Below are the code and all the weights of a small trained network. Each question names an input and a target symbol and asks about switching units off, where a switched-off unit gives its printed mean instead of its output.

import numpy as np


def w(rows, s, z=0):
    codes = np.array(rows[::2]) - 128.0
    scale = np.full(codes.shape[1], s)
    scale[-1] = z or s
    return codes * scale


def norm(h):
    return h / np.sqrt((h * h).mean(-1, keepdims=True) + 1e-5)


def f(y):
    return y / 2 * (1 + np.tanh(0.7978845608 * (y + 0.044715 * y**3)))


def softmax(a):
    e = np.exp(a - a.max(-1, keepdims=True))
    return e / e.sum(-1, keepdims=True)


def log_softmax(a):
    a = a - a.max(-1, keepdims=True)
    return a - np.log(np.exp(a).sum(-1, keepdims=True))


def net(x, mask):
    ids = ['ΛΣΩβγδεζηθμξπτψ'.index(c) for c in x.split()]
    T = len(ids)
    res = E[ids] + P[:T]
    u = 0
    for l in range(2):
        r = norm(res)
        for j in range(3):
            rows = slice(2 * j, 2 * j + 2)
            q, k, v = (r @ M[l][rows].T for M in (Q, K, V))
            z = softmax(np.where(np.tri(T) > 0, q @ k.T / 2**0.5, -1e9)) @ v
            o = O[l][rows]
            res = res + np.where(mask[u + j], z, o[:, -1]) @ o[:, :-1]
        u += 3
        y = f(norm(res) @ A[l][:, :-1].T + A[l][:, -1])
        res = res + np.where(mask[u : u + 8], y, B[l][:, -1]) @ B[l][:, :-1]
        u += 8
    return log_softmax(norm(res)[-1] @ U[:, :-1].T + U[:, -1])


Q, K, V, O, A, B = {}, {}, {}, {}, {}, {}
E = w([
[81,171,82,161,136,164,153,141,181,136,118,133],'Λ',
[172,91,85,164,147,161,70,165,122,186,81,200],'Σ',
[71,137,81,100,164,217,109,147,147,153,133,162],'Ω',
[7,123,109,144,153,81,139,104,83,176,170,83],'β',
[152,141,174,29,10,161,170,108,77,127,166,139],'γ',
[141,108,147,146,77,164,152,139,199,183,146,188],'δ',
[140,133,75,197,60,135,49,150,189,224,120,176],'ε',
[174,123,121,205,36,77,95,186,22,171,49,54],'ζ',
[79,97,136,100,135,229,117,143,129,78,176,160],'η',
[51,142,38,152,143,152,81,167,184,133,110,111],'θ',
[161,158,147,89,103,86,194,208,159,105,86,168],'μ',
[157,27,137,118,117,133,141,52,99,176,140,201],'ξ',
[124,174,186,64,126,96,127,112,103,233,215,184],'π',
[107,215,78,218,92,163,123,141,160,179,99,132],'τ',
[124,65,74,121,200,66,143,222,119,212,146,126],'ψ',
],0.012)
P = w([
[133,101,125,244,93,174,92,158,157,123,201,182],'0',
[34,183,151,153,107,183,103,141,124,157,108,184],'1',
[137,107,109,196,115,163,133,150,166,114,185,117],'2',
[66,128,137,91,93,127,84,141,147,146,119,128],'3',
[141,109,111,158,116,166,166,146,154,111,169,83],'4',
[85,106,145,65,116,117,103,144,123,100,115,124],'5',
[157,116,100,136,118,151,188,139,132,103,164,85],'6',
[129,123,144,64,150,99,141,127,115,77,98,145],'7',
[152,130,100,118,127,137,207,131,104,93,150,65],'8',
],0.011)
Q[0] = w([
[61,198,254,86,170,56,30,104,113,145,68,147],'L0H1',
[173,98,104,124,80,143,168,146,71,164,141,27],'L0H1',
[108,130,85,127,113,159,161,165,117,88,143,124],'L0H2',
[89,98,166,91,112,114,124,118,136,125,119,177],'L0H2',
[120,116,146,126,176,188,121,79,156,100,158,142],'L0H3',
[123,205,99,128,135,149,146,147,151,97,156,65],'L0H3',
],0.0096)
K[0] = w([
[73,146,102,211,75,254,23,196,187,129,154,184],'L0H1',
[150,120,131,122,88,85,191,135,39,164,128,76],'L0H1',
[115,153,93,86,155,145,188,163,139,5,127,101],'L0H2',
[134,38,198,84,155,171,170,54,197,131,150,165],'L0H2',
[82,117,139,102,185,161,114,114,174,95,185,141],'L0H3',
[84,227,86,105,132,121,124,140,137,81,168,63],'L0H3',
],0.0076)
V[0] = w([
[165,230,176,96,71,125,92,134,115,52,177,138],'L0H1',
[133,157,152,110,198,110,126,254,139,178,169,108],'L0H1',
[128,96,141,62,99,109,154,117,85,112,107,172],'L0H2',
[161,149,139,135,134,100,97,125,97,130,113,69],'L0H2',
[96,148,124,138,101,207,129,135,154,130,153,122],'L0H3',
[134,73,185,196,105,124,164,173,152,185,159,142],'L0H3',
],0.0062)
O[0] = w([
[148,185,125,116,172,187,74,85,165,74,131,49,121],'L0H1',
[185,150,172,95,136,127,67,255,128,87,190,146,133],'L0H1',
[113,162,71,176,167,100,80,174,98,107,104,155,96],'L0H2',
[155,73,186,124,108,94,192,123,162,64,146,129,69],'L0H2',
[226,40,145,166,148,91,142,118,159,127,91,185,216],'L0H3',
[142,131,84,105,183,153,137,89,160,106,132,126,254],'L0H3',
],0.0075,0.0055)
A[0] = w([
[157,77,13,196,168,166,139,157,104,123,157,107,158],'L0N1',
[118,193,152,145,47,205,121,74,160,160,107,100,187],'L0N2',
[219,47,170,71,206,82,175,99,167,126,112,50,84],'L0N3',
[175,149,108,126,184,147,81,102,79,212,196,144,158],'L0N4',
[123,140,173,50,86,149,88,159,113,46,117,169,247],'L0N5',
[197,100,202,139,113,83,72,132,126,2,90,90,89],'L0N6',
[140,59,125,129,57,131,107,2,126,76,61,128,242],'L0N7',
[78,55,129,99,111,180,134,73,94,76,106,130,79],'L0N8',
],0.0057,0.0015)
B[0] = w([
[94,124,146,178,55,130,177,111,124,169,169,83,253],'L0N1',
[119,122,95,139,187,166,85,152,88,138,168,126,213],'L0N2',
[85,205,83,159,83,181,92,154,104,79,182,157,159],'L0N3',
[86,139,192,111,101,150,154,196,166,72,78,1,186],'L0N4',
[111,145,76,181,127,112,153,95,166,191,144,149,171],'L0N5',
[140,113,182,115,146,100,168,199,250,108,112,130,156],'L0N6',
[143,76,89,95,185,101,160,116,172,149,91,136,218],'L0N7',
[169,139,101,172,140,127,157,168,153,151,78,139,153],'L0N8',
],0.0068,0.0047)
Q[1] = w([
[200,98,14,142,131,181,178,91,231,123,98,115],'L1H1',
[67,135,133,10,154,65,24,72,83,137,68,221],'L1H1',
[216,42,192,128,178,72,83,159,151,48,59,137],'L1H2',
[195,63,120,36,161,38,131,145,192,101,143,201],'L1H2',
[2,149,173,162,179,134,51,185,206,65,132,144],'L1H3',
[136,16,184,237,150,55,212,125,153,124,50,119],'L1H3',
],0.0066)
K[1] = w([
[178,121,74,60,172,98,176,80,94,84,74,153],'L1H1',
[142,58,137,163,146,210,74,106,185,184,101,186],'L1H1',
[134,160,79,136,83,2,90,211,54,70,67,16],'L1H2',
[76,135,197,178,67,47,119,235,122,129,178,70],'L1H2',
[98,130,148,116,137,89,119,180,154,167,138,211],'L1H3',
[123,112,127,119,70,63,165,97,76,136,72,117],'L1H3',
],0.0085)
V[1] = w([
[88,124,249,111,138,135,119,62,54,177,205,80],'L1H1',
[136,161,224,176,69,88,135,152,101,90,70,81],'L1H1',
[147,134,79,102,81,141,167,134,120,164,102,119],'L1H2',
[130,125,102,164,143,76,119,254,91,175,127,55],'L1H2',
[132,156,169,123,170,163,76,103,178,137,145,178],'L1H3',
[63,166,142,183,97,172,120,204,189,183,144,152],'L1H3',
],0.0052)
O[1] = w([
[111,100,183,64,27,167,96,126,59,116,145,114,54],'L1H1',
[196,88,132,123,45,102,123,107,254,83,103,130,63],'L1H1',
[116,124,172,86,132,122,69,135,169,127,132,121,172],'L1H2',
[119,151,76,117,189,163,187,114,76,142,156,77,133],'L1H2',
[209,125,161,81,138,71,160,179,58,127,121,77,109],'L1H3',
[115,197,178,121,136,80,82,95,128,54,68,157,253],'L1H3',
],0.0088,0.0058)
A[1] = w([
[105,141,85,149,107,144,120,166,89,128,177,83,51],'L1N1',
[96,92,104,192,190,114,140,105,131,193,116,130,70],'L1N2',
[49,223,121,66,207,183,66,63,89,152,82,127,147],'L1N3',
[107,93,169,107,52,148,110,99,97,160,195,160,80],'L1N4',
[145,94,143,144,128,69,133,130,97,116,240,172,1],'L1N5',
[58,219,88,63,105,2,41,125,113,122,39,179,141],'L1N6',
[122,115,56,187,152,160,102,98,108,107,137,105,148],'L1N7',
[185,110,155,110,191,77,133,124,112,180,99,195,36],'L1N8',
],0.0083,0.0024)
B[1] = w([
[241,131,152,113,115,117,133,140,121,159,157,158,135],'L1N1',
[135,159,128,52,116,122,134,126,74,109,119,130,192],'L1N2',
[128,155,55,137,72,171,86,143,116,106,194,164,250],'L1N3',
[80,176,147,135,172,125,132,136,102,163,115,2,132],'L1N4',
[169,132,164,139,124,111,168,135,122,218,167,144,125],'L1N5',
[70,132,129,155,153,232,83,92,121,120,136,200,227],'L1N6',
[141,75,117,65,114,75,151,126,124,121,149,71,172],'L1N7',
[113,105,96,63,104,167,118,126,164,138,117,52,155],'L1N8',
],0.0094,0.012)
U = w([
[196,185,153,174,124,99,121,47,79,118,132,121,89],'Λ',
[53,176,129,177,115,157,72,136,110,118,126,204,253],'Σ',
[135,135,42,49,125,162,89,152,117,79,209,80,41],'Ω',
[165,126,132,122,143,60,34,112,133,189,114,125,140],'β',
[140,155,201,102,147,108,175,64,115,86,146,175,155],'γ',
[134,49,120,158,65,114,128,115,211,90,179,136,220],'δ',
[86,131,153,101,97,24,125,127,104,84,169,163,98],'ε',
[157,109,145,148,131,102,156,233,127,195,192,178,80],'ζ',
[176,124,181,50,172,171,102,111,189,182,113,133,36],'η',
[150,164,219,43,96,149,79,165,148,57,163,72,58],'θ',
[137,173,108,136,254,92,117,168,192,83,102,96,132],'μ',
[137,40,175,157,193,141,129,115,80,60,160,122,82],'ξ',
[165,102,144,95,105,110,110,188,92,94,48,162,108],'π',
[58,92,69,84,215,113,172,102,132,174,68,103,214],'τ',
[53,148,167,175,132,142,148,117,120,194,176,47,64],'ψ',
],0.0085,0.0022)

Each question gives the input, a string of symbols that net reads in full, and the target symbol t.
The units are the heads (2 rows each of Q, K, V and O) and the neurons (one row each of A and B). Each row of codes is followed by its name. A weight is (code - 128) times the scale printed after its matrix; where a second scale follows, it is the last column's (O, A, B and U).
mask holds one flag per unit, layer by layer, with each layer's heads first. A switched-off unit (its flag False) gives its mean, the last column of its rows in O or B, instead of its output. The means were averaged over made-up inputs and are rounded, as every weight is.
A unit's drop is (log p(t) with every unit on - log p(t) with that unit switched off) / (log p(t) with every unit on - log p(t) with every unit switched off).
The circuit of an input: a set's keep is (log p(t) with only the set's units on - log p(t) with every unit switched off) / (log p(t) with every unit on - log p(t) with every unit switched off). Starting from the 12 units with the biggest drops (on a tie, the unit counted first), units are removed one at a time, each time the one whose removal leaves the highest keep (on an exact tie, the one counted first), for as long as the keep stays at least 0.8.
circuit, biggest first: the units of the circuit, biggest drop first
unit that matters most: the unit with the biggest drop
k most important neurons: the k neurons with the biggest drops, biggest first
top k neurons in layer l: the k neurons of layer l with the biggest drops, biggest first
heads that matter: for each layer, one digit per head in row order, 1 if its drop is at least 0.15 and else 0, layers parted by /
drop of u: that unit's drop, to one decimal
input β γ ζ γ γ η ζ ψ Λ, target ζ: heads that matter : 100 / 000
input γ Ω μ ε ζ Σ Ω μ Σ, target μ: circuit, biggest first : L1H1; L1N3
input ζ γ Ω ζ γ ζ η, target δ: unit that matters most : L0H3
input η ψ θ Σ ε ε ζ ξ, target Σ: heads that matter : 011 / 000
input τ ξ ζ ζ η δ Λ γ, target Σ: heads that matter : 010 / 000
input π ξ θ η Ω τ Λ, target τ: circuit, biggest first : L0H1; L1N3
input η Λ γ ζ δ, target δ: circuit, biggest first : L0H3; L1H1
input ξ γ π ζ Σ ξ δ Σ, target Ω: circuit, biggest first : L1H2; L1N3
input μ τ Ω γ η ψ, target Σ: circuit, biggest first : L0N3; L1N6; L1H3
input η ζ γ ζ ζ θ ζ η ε, target δ: circuit, biggest first : L1H1; L0H2
input Λ η π ζ ε ζ, target Ω: heads that matter : 011 / 011
input ζ τ ξ ψ δ γ, target Σ: circuit, biggest first : L1N6; L0H2
input Σ Ω Σ, target π: heads that matter : 101 / 001
input ψ ζ δ ξ Σ η ζ ζ, target τ: top 2 neurons in layer 0 : L0N6; L0N1
input ε μ ζ ψ γ β δ ζ Λ, target δ: circuit, biggest first : L1H1; L0H3
input ζ ψ Ω, target ζ: unit that matters most : L0H1
input Ω β γ β δ, target ψ: 2 most important neurons : L1N4; L0N2
input δ γ Λ, target Ω: heads that matter : 100 / 100
input γ ζ δ, target δ: 2 most important neurons : L1N6; L0N1
input ε Λ δ η τ, target Λ: heads that matter : 011 / 011
input γ ξ ψ γ τ τ, target Ω: heads that matter : 111 / 001
input ε δ η, target ξ: 3 most important neurons : L0N1; L1N3; L1N6
input ζ ζ δ η Ω Ω θ η η, target δ: top 3 neurons in layer 0 : L0N1; L0N8; L0N5
input Λ Λ γ ε δ, target Ω: heads that matter : 100 / 100
input τ θ ε, target β: 4 most important neurons : L1N3; L1N6; L0N1; L0N7
input ξ ζ Λ, target δ: 2 most important neurons : L0N1; L1N6
input β μ η η τ, target μ: top 2 neurons in layer 1 : L1N3; L1N6
input Ω ζ η ξ ζ δ Σ, target δ: drop of L1H1 : 0.2
input ψ Σ ξ μ η, target μ: drop of L1N6 : 0.1
